[[119 102 118]
 [103 123 152]]
->
[118 123]

[[128 122 139]
 [106 105 154]
 [111 104 110]]
->
[139 105 111]

[[125 128]
 [152 114]
 [129 127]
 [131 124]
 [129 103]]
->
[128 152]

[[148 101 116]
 [122 116 141]
 [124 157 123]
 [153 130 132]
 [111 123 118]]
->
[116 116 124]

[[124 129 115]
 [154 122 150]
 [111 114 149]
 [103 116 155]
 [137 127 115]]
->
[115 122 111]

[[153 116 127]
 [133 132 130]
 [124 143 130]]
->
[127 132 124]

[[114 131 155 117]
 [114 141 126 109]]
->
[117 126]

[[104 130 142 122]
 [112 157 129 119]]
->
[122 129]

[[142 134 106]
 [137 120 135]]
->
[106 120]
---
[[157 132 141]
 [150 121 158]]
->
[141 121]

[[141 115 124 126]
 [137 120 132 115]
 [140 118 150 117]]
->
[126 132 118]

[[108 128 127 115 129]
 [129 147 110 123 137]
 [129 151 111 126 138]
 [111 137 124 130 137]
 [111 151 116 134 154]]
->
[129 123 111 137 111]

[[128 123 132]
 [101 155 153]
 [129 132 130]]
->
[132 155 129]

[[137 128 130]
 [129 131 127]
 [115 103 103]]
->
[130 131 115]

[[109 127 142]
 [123 135 118]
 [111 115 155]
 [126 114 131]
 [103 118 113]]
->
[142 135 111]

[[128 136 123]
 [125  99 125]
 [112 105 138]
 [144 123 147]
 [132 119 110]]
->
[123  99 112]

[[137 126 131]
 [157 109 156]]
->
[131 109]

[[141 131 153 129]
 [142 133 138 129]]
->
[129 138]
---
[[123 142 131]
 [128 118 136]
 [136 116 132]
 [114 126 155]
 [129 128 153]]
->
[[129 128 153]
 [123 142 131]
 [128 118 136]
 [136 116 132]
 [114 126 155]]

[[108 127 124 111]
 [117 154 130 106]
 [120 120 108 153]
 [155 146 143 106]
 [139 123 108 136]
 [119 156 136 139]
 [124 115 156 153]]
->
[[124 115 156 153]
 [108 127 124 111]
 [117 154 130 106]
 [120 120 108 153]
 [155 146 143 106]
 [139 123 108 136]
 [119 156 136 139]]

[[125 130]
 [125 115]
 [133 126]
 [100 141]
 [136 126]
 [137 111]
 [137 126]
 [118 129]
 [122 132]
 [122 134]]
->
[[122 134]
 [125 130]
 [125 115]
 [133 126]
 [100 141]
 [136 126]
 [137 111]
 [137 126]
 [118 129]
 [122 132]]

[[109 130 138 122 113 127 147 113 136 134 133 130 133 147]
 [140 126 120 133 140 129 124 127 121 122 120 118 135 124]
 [140 124 118 133 144 130 138 109 116 118 112 102 136 138]]
->
[[140 124 118 133 144 130 138 109 116 118 112 102 136 138]
 [109 130 138 122 113 127 147 113 136 134 133 130 133 147]
 [140 126 120 133 140 129 124 127 121 122 120 118 135 124]]

[[118 123 135 113 117 125 130 123 133 139 136 123 118 118 152]
 [128 121 138 114 119 115 129 119 123 133 135 131 126 122 149]
 [128 121 138 114 119 115 129 119 123 132 135 131 126 122 149]
 [123 132 129 113 122 121 132 123 132 140 135 122 119 120 144]
 [123 132 129 113 122 121 132 123 132 140 135 122 119 120 144]
 [123 132 129 113 122 121 132 123 132 140 135 122 119 120 144]]
->
[[123 132 129 113 122 121 132 123 132 140 135 122 119 120 144]
 [118 123 135 113 117 125 130 123 133 139 136 123 118 118 152]
 [128 121 138 114 119 115 129 119 123 133 135 131 126 122 149]
 [128 121 138 114 119 115 129 119 123 132 135 131 126 122 149]
 [123 132 129 113 122 121 132 123 132 140 135 122 119 120 144]
 [123 132 129 113 122 121 132 123 132 140 135 122 119 120 144]]

[[124 142 135 123 126 126 123 126 128 125 119 139 133 130]
 [140 134 137 124 125 119 115 123 120 135 130 131 140 131]
 [132 130 151 132 121 104 115 146 129 130 127 133 133 125]
 [120 136 131 132 131 143 129 120 134 120 122 133 133 127]
 [124 124 139 131 120  99 119 128 120 131 133 135 125 126]]
->
[[124 124 139 131 120  99 119 128 120 131 133 135 125 126]
 [124 142 135 123 126 126 123 126 128 125 119 139 133 130]
 [140 134 137 124 125 119 115 123 120 135 130 131 140 131]
 [132 130 151 132 121 104 115 146 129 130 127 133 133 125]
 [120 136 131 132 131 143 129 120 134 120 122 133 133 127]]
